Each row has a name. After each piece below comes the name of the row it's from, unless a question asks for something else. Each question is about the rows just above it. Places in a row count from 1.

Columns, left to right: V N C R G M Z H U
F: [100 203 122 101 125  79 121 139 110]
J: [134  79 136 126 135 157 120 125 172]
W: [150 154 116 170 114 119 103 120  38]
D: [154  69 131 156 129 167 130 118 130]
Q: [110 115 136  96 138 131 145 134 192]
P: [150 154 116 170 114 119 103 132  85]
S: [100 203 122 101 125  79 121 135 187]
X: [134  79 136 126 135 157 141 125 172]
key -> tag
[110] -> Z224
[100] -> Z442
[79] -> Z766
[157] -> Z425
Look up the entry of F at place 6 in the table:
Z766
Where do [110 115 136  96 138 131 145 134 192] appear?
Q
[154  69 131 156 129 167 130 118 130]
D

Columns, left to right: balif zamo ruz Dil
B: [139 149 137 103]
E: [101 106  90 201]
L: [ 89 136 119 136]
A: [136  89 120 136]
K: [113 111 136  83]
[201 101  90 106] is which row reordered?
E
[120 136 136  89] is which row reordered?
A
Where do [136  89 120 136] appear?
A

Columns, left to right: dun gipo Ged pefa goz Dor rilo
Reme: [139  95  63 192 126  46 194]
nosed: [153 137 190 152 132  90 153]
Getom: [ 53 158 165 141 222  90  46]
Neb: [222  53 141  46 158 164  90]
nuzi: [ 90 165 159  46 141 222 171]
duta: [ 90 165 159  46 141 222  53]
[194 153  46  90 171] is in which column, read top down?
rilo
[222  46 165 141  90 159  53] is which row reordered?
duta
[ 53 158] is in which row?
Getom
[ 46  90 222 141 165 158  53] is which row reordered?
Getom
key -> tag
[223] -> Z308
[90] -> Z477
[53] -> Z712
[158] -> Z363
[54] -> Z30
[222] -> Z676
The tag of Getom, keyed by place 1:
Z712
[153 137 190 152 132  90 153]
nosed
[139  95  63 192 126  46 194]
Reme

Columns, left to right: nobot guso fekef pigan Mitor
Nitom: [136 121 162  89 152]
vizo: [139 111  94 128 132]
Pitu: [ 42 123 137  81 147]
nav: [147  81  41 123 137]
Which row holds these entries in another order? [147  81 137  41 123]
nav
[ 42 123 137  81 147]
Pitu
The row with [111  94 128] is
vizo
[139 111  94 128 132] is in which row?
vizo

Columns, left to right: zuvog luvuk Gulob bamiz met farir
Ruzin: [ 98 127 127  91  92 150]
fer: [115 150 162 183 179 167]
Gol: [150  92  91  98 126 127]
Meb: [150 123 113  91 129 131]
nok: [133 143  61 124 139 131]
reb: [ 59 112 136  81 107 157]
vod: [ 79 118 151 117 112 141]
Vem: [ 92  98 125 148 153 166]
niton: [ 92 136 192 208 143 136]
Ziz: [125  73 137 108 117 132]
Which column holds [127 150  92 123 143 112] top down?
luvuk
key -> tag
[150] -> Z932
[151] -> Z215
[113] -> Z545
[80] -> Z233
[79] -> Z84
[112] -> Z240
Join vod by its entry at place 1:
Z84
Which row holds these entries in another order? [ 91  92  98 126 127 150]
Gol
[179 126 129 139 107 112 153] is in which column, read top down?
met

Columns, left to right: Duvob vudo kem zedi bemo bar Ges zubuz tegi dunav
pode: [112 123 133 120 141 148 131 134 129 134]
favo: [ 93 128 133 125 144 100 127 119 111 121]
tisi: [ 98 144 109 132 133  96 188 147 130 160]
Fak: [123 134 120 141 131 148 128 133 134 112]
maf: [145 144 105 150 124 168 157 149 152 122]
gure: [103 143 134 159 140 134 154 149 102 106]
tage: [170 169 101 139 118 129  90  64  77  74]
dul: [ 99 127 123 133 133 121 148 145 136 140]
Table of tags by key:
[157] -> Z455
[127] -> Z479
[187] -> Z347
[188] -> Z180
[128] -> Z709
[131] -> Z609
Look up the entry of Fak at place 7 in the table:
Z709
[123 133 120 141 148 131 134 129]
pode
[ 93 128 133 125 144 100 127 119 111 121] is in which row?
favo
Put [130 160  98 144 109 132 133  96 188 147] back in order: which row is it?
tisi
Which column holds this, read top down? [148 168]
bar
[123 134 120 141 131 148 128 133 134 112]
Fak
[112 120 123 128 131 133 134 134 141 148] is which row reordered?
Fak

Columns, left to right: vike Zuzo Sed Ner
ruv: [152 169  59 135]
poduk: [144 149  49 146]
fivu: [ 59 136 152 169]
nevu: [ 95 143 116 188]
[136 152 169]
fivu
Which row holds these entries in another order? [ 59 135 152 169]
ruv

Columns, left to right: vobiv Kuv Miti Fabin Baze tapil
razok: [ 93  73  67 164 119 120]
Gep: [153 213 128 110 151 124]
tevu: [ 50 175 114 117 156 183]
Fizu: [118  80 121 149 135  95]
dud: [117 148  93 112 156 147]
zag: [153 119 128 110 151 124]
Which column holds [213 175  80 148] top down?
Kuv
Put [183 156 117 114 175  50] back in order: which row is it?
tevu
Which column holds [128 114] top down?
Miti

Columns, left to right: ribo soza faraz puz roped taf rerav subug fop
mev: [ 73 191 169 191 209 146 173 209 191]
tes: [101  95  83  84  95  89  94  95  76]
Kole: [214  69 190 162  99  76 183 109 149]
vefu: [116 135 118 121 126 143 113 123 128]
kape: [ 91 161  97 109 135 177  90 129 126]
zad: [107 103  86  87  98 103  93  97  82]
fos: [119 127 128 129 130 121 129 130 128]
Nobaz: [126 123 123 122 121 127 121 121 123]
rizo: [88 88 65 68 88 75 83 88 56]
[127  75] is in which column, read top down?
taf
[173  94 183 113] is in which column, read top down?
rerav

Columns, left to right: Segag zik nebo Gele Gir tove
Govob: [125 214  39 108 128 135]
bako: [141 185 123  78 180  62]
vam: [125 108 214 134 128  39]
bada: [123  78 185 141 160 109]
[185 141]
bada
Which column holds this, read top down? [ 39 123]
nebo
[125 214  39 108 128 135]
Govob
Which row holds [123  78 185]?
bada
[135 128 108  39 214 125] is which row reordered?
Govob
The row with [123  78 185 141] is
bada
tags:
[134] -> Z334
[213] -> Z21
[123] -> Z505
[214] -> Z303
[125] -> Z506
[135] -> Z529
Join vam by its entry at place 3:
Z303

Columns, left to right: zazab separ Pino bur
Furuz: [133 173 172  96]
det: [151 188 129  59]
pomo: [202 195 141  89]
zipi: [102 180 175  72]
Rebun: [121 184 133  63]
gevil: [153 171 168  87]
Which column holds [133 151 202] top down?
zazab
[ 63 133 184 121] is which row reordered?
Rebun
key -> tag
[180] -> Z269
[153] -> Z266
[173] -> Z838
[171] -> Z913
[184] -> Z498
The tag of gevil, keyed by place 2:
Z913

